In the rows, 128 means zero.
Each row is followed by its class number.
[121 144 153 132  90 154 123 175 131 136 131  98 135 162 142  57 147 114
 117  95 136 168 149 128 155 139  88 179 186  87 162 158  96 137 108 130
 115 155 109 177 133 162 123 170 103  85 102 148 110 132] : 9
[132 124 127 119 108 122 107 118 128 143 131 143 137 130 134 113 119 119
 102 101 133 137 135 128 123 106 131 122 140 114 132 117 120 123 114 136
 112 135 119 108 128 143 147 141 137 136 110 135 145 131] : 0
[138 107  99 124 143  96 159 132 156 122 132 136 114 151 154 153 115 128
 135 125 152  82  98 127 132 170 122 145 133 163 103  91 129 126 147 138
 158  81 137 135 121 122 123 133 159 170 123  97 128 104] : 8
[183 137 115 115  77 125 114 133 142 125 155 129 123 125 111 120  79 153
 140 112 133 151 121 117 154 132  81 157 125 159 113 156 136 147 147 138
 130 113 132 151 111 132 138 134 177 137  86 118  95 147] : 2
[ 96 115 159 143 133 143 102 119 104 151 100 141 118 131 147 131 161 109
 153  89 131 119 127 123 126  96 135 112 145 103 148  91 121 138 117 119
 100 145 108 148 147 119 117 161 108 103 183 121 135 157] : 7
[128 135 122 129 117 129 113 147 135 135 121 126 129 145 129 109 139 132
 124 110 137 131 139 131 125  98 101 136 129 125 150 157 136 106 133 135
 129 148 124 127 135 139 135 125 165 116 108 130 136 136] : 7
[121 105 111 115 132 138 126 124  96 111 136 160 138 101 133 168 100 125
 151 148 107 116 140 166  98 133 121 167 163 120  54 136  75 132 165 118
 152 159 138 122 122  57 127 105 144 157 121 110 125 123] : 6
[129 179 132 130 185 192 155 104 179 133 131 134 106  58 178 176 145 100
 181 130 143  85 134 140 192 151 127 150 171 212 185 157  68 169 168 106
  53 160 143 185 126 172  98 149  58  89 241 134 100 100] : 9
[127  41 147 122 108 156 186 120  66 153 137 129 125 116 168 133 217 187
 130 179  96 192  92 171 129 133 121 117 175 136 143 159 177 166 119 134
 164 122 168  91 173  55  80 135  75 211  54 137 122  99] : 1
[146 114 145 118 154 123 127 100 129 101 118 143 133 124 144 182 135 142
 140 136 129 107 124 140 119 114 108 134 145 120 122 138 125 110 137 150
 136 117 162 151 126 149 139 118 143 131 139 121 145 113] : 5
[140 101 133  97  87 143 117 122 125 134 150 134 125  71 166 106 139  77
 136 103 113 135 148 144 142  71 106 148 166 103 147 152 120 123 161 148
 131 167 137  91 160 135 132 109 109  71  99 167 173 137] : 3
[107  40 146 135  80 106  99  76  85  94 138 101 137 154  88 166 131 110
 109 120 111 150 158 110  95 132  70  97 110 117  85 125  96 112 152 137
 174  65 186  84 113 129 124 101 165 132  82 105 177 120] : 5
[119 111 132 144 132 141 125 120 132 123 128 143 106 111 143 129 137 121
 145 133 135 126 122 128 127 147 132 114 123 119 115 132 143 124 136 136
 146 112 131 127 124 138 119 123 136 130 104 123 128 122] : 3
[ 90 156 101 141 123 154 110 150 160 135  99 147 110 171 135 139 127 101
 145 165 161 139 178 141 122 133 121 142 142 115 132 168 130 111 105 128
 110 159 103 188 130 102 119 120 107 103  66  94 140 130] : 6
[104 118 206 207 151 185  90  84 147 124 123 152 137 108 174 119 190 159
  94  72 111 137  89 128 145 145  69  71 151 144 136 164 154  83 169 155
 142  45 123  56 103 200  85 144 134 174  78 154 156 178] : 6
[100 153 113 141 124 135 161 141 149 117 114 133 134 148 156 155 143 102
 150 142 136 136 146 135 144 145 124 136 140 129 140 152 124 134 117 113
 117 161  97 151 131 129 124 137 114 123 103 108 110 125] : 6
[150 107 136 120 112 113  96  87 103 133 144 133 126 120 111 146 127 122
 134 118 129 153  91 140 132 109 105 149 113 115 115 128 124 137 137 147
 146 117 135 124 125 121 135 115 160 131  87 119 148 123] : 0
[ 83 147 124 170 167 134 155 146 164 114  98 132 125 152 145  97 145 116
 138 144 138 127 119 138 113 152 124 137 140 135 152 172 145 107 120 133
 139 148 104 182 141  91 117 132 138 108 124 142 109 121] : 9
[114 117 150  93 126 112 127 127 118 142 136 124 139 146 144 135 128 148
  99  86 124 120 132 120 109 124 135 114 114 124 141 135 118 130 122 129
 119 123 115 114 125 141 136 120 125 107 143 142 132 129] : 7
[121 148 164 156  73 129  85 142 160 133 124 132 107 109 123 129 137  93
 187 156 146 152 161 129 170 125 101 153 104 143 190 167 132 127 113 138
 133 117 109 119  99 166  75 154 120  90  93 100 114 116] : 8
[138 149 124 186 146 168 154 126 157 142 125 144 127  59 125 142 121 136
 132 111 138 112 117 126 146 104  99 116 133 137 122  91 158 162 156 140
 131 105 131 127 102 210 111 128 160 147 115 102 143 131] : 4
[ 97 166 100  98 133 146 177 142 112 124 108 159 169 131 146 136 125 110
  85  99 106 119 201 144 113  77 153 146 131  91 170 107 135 129 104 139
 133 135 131 118 146 166 144 135 149  75 137 170 123 116] : 3
[109 134 124  89 132 122 152 132  86 120 119 142 157 149 162 145 139 133
 111 107 119 120 159 147  78 111 134 133 116 115 138 138  95 127 118 139
 127 136 110 134 127 133 140 128 122 119 142 138 112 110] : 7
[153 102 103 116 111 104 144 132 124 128 138 127 140 117 164 171 143  99
 155 133 137 112  73 130 154  91 123 127 165 122 130 117 155 158 149 132
 126 151 133 125 136 129 130 120 158 155 106 107 163 137] : 4
[140 102 128 108 110 117 122 119 117 120 137 107 146 140 128 107 124 133
 139 126 122 136 120 134 140 127 102 139 151 123 125 155 126 125 147 136
 116 129 150 131 127 107 132 140 137 124 103 138 146 148] : 2
[105 122 114 138 131 149 137 139 119 125 119 131 122 115 114  97 134 122
 152 114 134 135 147 140 143 123 131 149 135 133 146 125 106 130 121 116
 106 139 113 166 149 130 104 159 147 161 110 148 143 117] : 0
[138 127 145 140 124 174 118 144 111 122 137 106 134 142 133  91 145 135
 119  82 125 145 105 117 148 114  83 142 141 139 140 163 104 119 131 120
 130 122 106 129 133  94  61 148 138 170 110 162 142 153] : 9
[ 95 121 124 123 121 128 146 128 142 118 115 151 133 127 140 143 133 124
 147 143 123 142 145 139 120 131 115 146 126 137 126 149 114 121 122 123
 125 148 129 133 120 132 112 143 122 111 103 116 125 114] : 7
[109  99 121 112 108 134 147 117 129 115 121 127 138 144 131 126 130 106
 135 157 129 138 145 146 129 154 129 135 139 123 127 135 105 136 134 128
 116 128 144 149 109 155 114 142  92 100  99 125 125 122] : 2
[103 177  93 129 135 160 136 163  43 132 123 163 121 130  75 134 133 128
 131  68  96 144 204 157  98 152  86 154 106 101  82 127  87  99 128 112
 155 107 143  83 145 177 120 133 188 181 103 151 134 118] : 0
[114 115 158 120 143 108 135 127 114 106 130 143  99 103 125 170 141 130
 161 170 138 139 103 156 170 136  97 155 167 106 150 146 152 149 119 128
 147 156 149 156 129 173 183 167 135 109 106 108 121 115] : 4
[131  78  95  81 126 111 128  83  80 145 117 131 119 176 173 166 150 126
 111 102 117 131  81 147  96 102 126  78 173 100  90 102  81 142 119  93
 105 144  91 112 152 120 161 128  65 161 105 126 116 166] : 8
[124 124 131  98 124 120 134 106 122 137 115 147 145 141 158 152 121 131
 115  88 122 124 139 133 106  98 113 106 109 116 118 136 113 119 125 127
 115 131 110 104 125 159 155 129 110 123 105 130 119 134] : 7
[106  17 167 171  92  82 164  82 144 147 133 124 115  43  95 151 209 114
  70 198 153 154  38 157 252  98 101 128  85 190 195 152  40 168 121 129
 117 121  93 161 127 188  77 127  40 172   6 142 196 118] : 0
[155 168 118 116 120  99  97  96  74 147 118 198 117 162 119 217  98 139
 162 133 108 151 117 185  89 178  99 154 129 139  28 136  70  83 174 112
  94 155 126 128 139 109 178 123  62 198 116  95 101 141] : 6
[ 88 110 104 130 115 155 148 141 153 114 111 147 129 112 136 130 139 107
 134 157 135 124 169 135 116 128 103 123 145 138 144 121 123 116 133 121
 131 126 130 123 119 154 112 154 126 127  89 113 143 120] : 8
[133 124 127 120 106 111 115 127 113 131 136 120 119 128 160 134 129 123
 103 111 128 123 114 134 123 114 104 107 148 115 125 144 114 141 118 139
 139 121 117 110 120 149 154 115 113 135 100 118 146 133] : 4
[120 145 119 137 119 149 120 133 128 128 124 133 128 138 103 105 121 120
 125 114 143 144 140 137 144 123 113 136 133 129 132 131 110 124 105 114
 122 141 120 136 122 148 118 155 155 147  94 134 137 119] : 0
[146 125 114  90  86 151 134 121 113 128 127 129 130 138 142 115 112 112
 152  98 109 143 154 139 152 106 112 158 149 105 143 132 110 135 146 128
 114 120 126 130 141 140 124 138 115 128 109 138 122 137] : 2
[146 122  90 116 118 167 127 136  98 111 114  94 146 181  91 107 151 134
  92 136 143 153 169 132 163 132 119 165 127  93 144 113 118 122 130 135
 133 120 122 151 119 138  80 111 179 165  57 128 192 127] : 6
[127 111 132 141 148 132 140 107 125  98 144 129 112  99 141 161 136 138
 166 136 112 109  96 122 139 135 125 149 103 155  98 122 132 133 155 124
 148  85 142 118 126  94  96 127 131 156 155 111 108 110] : 9
[108 116 112 135 114 161 151 146 125 108 124 132 132  85 132 139 146 109
 166 154 132 131 156 158 154 113 121 157 131 125 173 143 131 127 108 126
 145 150 114 144 124 128 106 143 155 104 102 122 118 119] : 3
[165 129 130 147 122 152 130  97 110 122 137 135 110  84 138 180 139 138
 146 133 119 117 121 148 129  96 112 121 121 143 122 129 137 154 147 138
 137 122 121 127 124 148 116 114 144 152 140 102 119 118] : 1
[168  88 116  35  58 130 148 108  59 155 157 153 192 111 140 167 153 176
 108 146  91 184 158 187 152  72  98 161 155 125 128 137 141 146 120 132
 128 100 212  40 111 116 124 152 127 151  27 146 164 100] : 8
[119 143 112 148 133 139 131 136 108 126 106 137 123 147 143 118 122 102
 136  98 121 123 129 137 130  98 132 112 147 121 131 126 129 143 122 121
 135 136 122 121 144 127 118 144 138 152 124 150 131 142] : 4
[106 147 111 137 129 172 136 133 146 109 123 140 145 100 142 121 118 116
 143 148 137 121 141 130 139 116 130 123 147 132 130 142 125 138 134 120
 124 144 129 128 115 140 115 145 144 129 110 123 123 115] : 3
[133  74 150 131 130 116 180 108 129 130 116 147  96 100 152 105 221 134
 162 157  78 175 100 123 121 145 124  77 118  48 155 134 135  89 155 121
  92  86 106 162 135 210  98  46  34 142  90 180 167 149] : 2
[ 96 136 136 167 145 172 143 141 150 108 105 133 114 128 128 122 156 110
 141 147 135 136 149 120 132 156 109 127 129 137 140 146 114 122 122 111
 126 136 127 162 116 140  81 148 115 119 129 128 113 120] : 9
[ 96 119 137 150 175 143 120 106 130 142 125 156 140 125 177 154 156 127
 139 137 135 121 114 123  68  87 130 105 157 105 106 150 134 149 172 146
 116 128 149 128 113 126 133 117 142 102 152 103 116 118] : 7
[101 128 119 141 128 153 147 140 153 112 115 143 133 120 140  99 128 118
 150 144 135 141 135 134 134 150 121 129 149 122 136 135 138 121 120 116
 139 141 119 146 121 145 126 136 137 104  94 136 107 113] : 3
[132 126 137  97 145 125 118 101  96 139 117 117 129 158 136 143 134 136
 104  84 131 120 150 134 132 112 122 122 114 100 147 131 130 125 110 127
 133 127 106 119 134 114 138 116 145 118 125 130 137 126] : 6
[144 126 123 155 140 140  90 111 127 125 109 124  97 119 133 129 151 125
 157 122 134 112 117 122 142 126 112 132 119 134 120 137 137 134 152 134
 138 129 135 174 144  75 109 102 167 132 132 112 148 130] : 6
[128 140  94 141 136 144 166 155 116 119 142 129 121 133 129 174 139 124
 145 155 125 129 154 164 122 136 133 163 122 148 101 159 131 141 123 123
 134 141 142 126 117 117  86 144 151 123 114 115 127  97] : 1
[135  90 144 111 116 146 127 112 119 137 130 120 115 136 124 106 117 135
 127 103 126 126 118 134 146 136 122 123 149 125 131 132 109 137 143 125
 121 116 133 134 135 143 110 145 103 155 114 144 123 150] : 2
[ 99 103 135 158 114 142 127 116 148 102 122 168 118  80 174 141 127 119
 163 128 126 139 135 120  89 135 102 105 146 118 109 143 119 124 157 132
 119 124  85 176 120 139 155 127 145 114 100 113 105 136] : 3
[146 126 129 154 145 132 126 124 119 100 112 140 125 130 148 139 122 134
 145 124 132 110 123 140  88 145 116 126 112 132 105 136 115 107 143 158
 153 102 129 175 125 105 144 120 148 164 142 121 122 111] : 5
[ 91 135 121 145 139 157 148 154 151 113 119 132 126 133 145 142 140 106
 145 143 137 128 169 125 125 144 123 151 134 135 141 161 123 129 126 123
 125 136 128 148 121 116  95 147 133 102 127 119 108 113] : 9
[125 100 132 129 116 138 113 119 160 134 113 133 121 154 115 132 113 111
 136 129 150 127 115 116 182 109 102 124 137 119 143 140 148 129 133 129
 130 110 123 117 133 178 114 137 119 131  56 120 119 167] : 2
[ 99 103 123 123 153 128 184 141 144 100 130 118 164 143 164 153 130 100
 152 140 132 111 125 142 105 135 123 141 134 125 130 166 120 125 141 121
 132 146 132 163 119  87 134 143 140 116 123 130 108 108] : 9
[ 79 146 120 127 114 141 129 147 131  83  99 126 119 158 121 124 124 106
 157 149 153 121 174 157  98 168 156 137  98 118 104 127 110 112  72 110
 130 152  94 191 120 135 109 150 125 105  85 118 128  92] : 0
[152 155 137 112 101  91 111 122 128 151 130 132 118 145 137 143 120 133
 131 110 116 138 150 152 123 109 122 141 134 106 142 165 135 105 122 143
  96 146 112 122 134 151 158 124 107  83 130 131 114 156] : 2
[145 156 125 144 146  98 126  97 140 137 118 151 137 120 150 168 157 125
 169 147 133 116  88 152 178  82 131 123 125 129 117 142 162 127 153 113
 103 141 121 121 138 147 152 100 122 116 107 120 123 121] : 6
[171 116 111  90 127 120 104 118 114 144 117 143 139 131 139 125 110 126
 100 100 145 110 134 127 118  93 133 119 128 109 135 110 102 135 108 137
 127 141 115 134 128 111 153 104 159 155 122 139 135 124] : 0
[101 106  99 137 141 147 135 125 145 112 115 127 125 120 123 105 133 103
 139 144 138 144 136 133 137 146 122 142 123 141 131 133 100 136 110 114
 122 145 127 156 119 107 111 153 137 115  95 134 139 109] : 0
[127 131 119  98 100 113 114 124 114 139 129 138 130 130 144 143 128 135
 122 110 122 123 154 144 104 113 116 128 136 123 150 132 132 114 121 134
 126 124 115  98 124 141 146 143 147 122 125 113 127 125] : 8
[119 118  90 143 172 103 155 116 142  92 142 112 138 156 164 166  84  82
 122 104 130  79 150 103  96 168 158 103  97 137  64 117 126 116 150 153
 143 113 117  69 124  97 144 121 138 179 132 116 142 167] : 6
[110 119 131 143 112 116 140 131 151 113 130 143 112  96 141 143 136 131
 137 159 130 129 160 130 101 138 107 122 132 141 136 144 135 118 133 136
 133 131 130 120 110 144 132 156 146 131 114 100 126 115] : 8
[121 128 143 132 138 142 108 114 128 127 139 106 126 145 135 127 110 125
  97  84 150 117 159 119  96 119 102 118 135 138 114 134  73 130 105 126
 123 128 110 113 111 135 106 136 129 126 131 124 127 122] : 0
[125 151 119  87 143 106 152 104 126 119 164 146 180 135 185 199 107 100
 126 150 112 153 151 120 101 130 144 152 149  87  89 159 109 154 140 151
  85 132 152  80  80 162 170 148  82  87 134 107 103 122] : 9
[125 163 118 115 152 205 151 110 159  86 126 126 130  66 196 164 119 168
 124 140 134  67 173 132  71  84 148  83 138 179 138 148 150 157 171 133
 133 131 126 123 132  90 125 123 168 156 173 114 118  89] : 8
[140 117 134 102 113 164 140 111  99  89 146 123 165 108 147 153 134 137
  98 128 103 151 129 134 122 101 129 144 158 113 147 131  95 141 150 148
 119 131 130 131 123 125 130 138 131 148 147 148 166 131] : 5
[108 146 118 112 154 138 132 145  95  86  99 139 148 139 120 108 119 150
 143 117 120 132 156 148 118 179  93 149 135  84 112 145  96  71  87 120
 125 138 111 160 104 129 138 182 172 166  96 135 153 134] : 3
[145 139 125 101 127 128 102 104 126 132 120 119 129 160 138 152 123 132
 117 112 128 128 112 133 136 105 119 143 119 112 132 169 119 115 120 130
 116 137 117 123 126 116 120 131 126 135 110 118 129 132] : 9
[160 152 141 119 116 117 118 115 124 139 131 122 144 140 115 121 102 145
 114 120 148 126 112 135 158 143 138 121 123 130 154 101 136 132 102 129
 138 123 109 128 108 151 153 113 136 121 138 129  99 121] : 3
[104 126 134 120  93 136 156 136 131 109 143 108 144 121 126 134 136  92
 124 142 130 148 156 139 129 132  87 148 128 144 152 183  94 125 144 125
 127 161 125 142 125 122 122 133 115 103 100 130 143 106] : 9
[140 101 115 120 140 148 146 120 111 118 170 114 125  95 124 155 130 133
 128 126 123 130  97 141 149 111  94 129 119 124 126 142 126 124 129 129
 157 101 133 104 112 119 136 112 146 137  95 131 145 149] : 3
[150 136 134  92  86 129 105 102 122 140 117 134 120 132 132 128 114 119
 131 102 120 136 151 136 135 120 113 128 131 115 149 140 120 126 123 138
 107 135 119 136 126 151 131 131 111  99 121 128 132 145] : 2
[126 152 111 121 112 151 140 125  98 140 120 114 137 106 113 118 137 153
 134 146 118 152 192 177 110 120  98 135  98 139 165 161 121 127 127 136
 139 108 132 122 122 129 140 112 123 115  83 134 121  97] : 8
[ 71 127 168 182 118 179 104 160 106 126 119 128 101 137  92 118 168 155
 110 133 135 144 139 155 122 165 123 114 120 138 130 129 152 121 140 123
 159  74 122 125 123 197  63 111 123 117  72 146 152 121] : 4
[165 102 117 113 141 202 140  89 147 129  80 103 193 101 108 102 155 116
 158 137 133 159 102 145 173 128  79  76 100 118 149 124 186 110 136  87
  88 197 196 103 114 179 146 200 110 117  42 149 152 138] : 3
[113 121 127  89 129 134 134 107 117 126 107 109 152 161 150 161 153 107
 114 108 118 133 135 135 108 136 117 139 114  93 137 153 103 124 130 122
 101 150 130 147 124 148 124 144 101  85 117 121 137 114] : 9
[159 126 106 138 124 133 126 113  91 140 137 141 130 137 116 156 129 137
 131 136 117 133 120 158 103 114 107 137 141 134  93 127 138 118 156 135
 135 130 155 102 126  93 118 123 160 168 131 106 151 111] : 1
[147 130 125 122 106 113 128 128 103 130 120 132 137 122 147 151 125 117
 110 115 130 119 115 139 114 112 103 108 131 121 123 122 118 143 126 131
 135 148 127 119 118 136 160 138 131 146 119 112 139 124] : 4
[110 168 117 131 128 144 118 121 154  81  98 156 133 154 157 140 122 132
 125 128 138 106 150 138 104 125 137 132 141 157 121 135 113 100 114 139
 110 123 115 173 125 174 110 146 121 119 139 128 126 105] : 5
[112  96 102  67 103  77 113  88 101 112 159 126 163 205 141 156 100  84
 102 122 125 153 142 128 115 108 125 140 172 101  50 111  77 132  90 119
 102 132 177  69 113 134 158 163  86 102  78 128 157 134] : 0
[158 144  55  43 103 122 132 100  73 136 159 104 165 121 184 152 122 161
 141 123  97 113 156 162 101  40 171 151 185 119 154 186  99 181 127 138
  72 157 130 101 122 155 145 132 140 133 166 108  53 118] : 2
[124 112 102 127 118 161 121 124 130 117 122 122 129 114 128  94 131 110
 126 115 134 125 140 136 150  93 127 131 148 120 134 121 114 133 131 128
 124 137 127 134 153 133 128 133 146 154  84 151 162 134] : 0
[ 94 142  96 125 161 152 147 120 174  77  80 143 117 157 149 161 131 114
 146 154 140 102 161 129 113 142 158 115  88 141 128 141 130 118  93 105
 125 157 123 152 101 175 112 168 142 100 126 107  89 105] : 7
[115 132 139 135 109 154 144 112 142 109  90 176 119  84 135 208 133 122
 174 150 142 131 146 150 175 142 117 128 116 153 137 120 131 144  94 118
 113 143 121 173 126 177 138 185 100 133 104  89 112 116] : 5
[ 86 105 108 130 153 134 163 157 136 104 106 143 112 177 118 103 142 120
 137 133 115 144 166 131  90 159 101 122 141  60 129 149 129  68 120 117
 128 101 118 193 118 109 130 106 159 105  95 154 168 148] : 2
[151 132 115 132 128 131 139 134 131 100 122 135 112 131 130 111 117 132
 120 102 123 125 135 127 155 106 124 163 134 134 155 135 109 114 147 143
 140 112 114 162 152 128 127 127 173 162 143 159 145 112] : 5
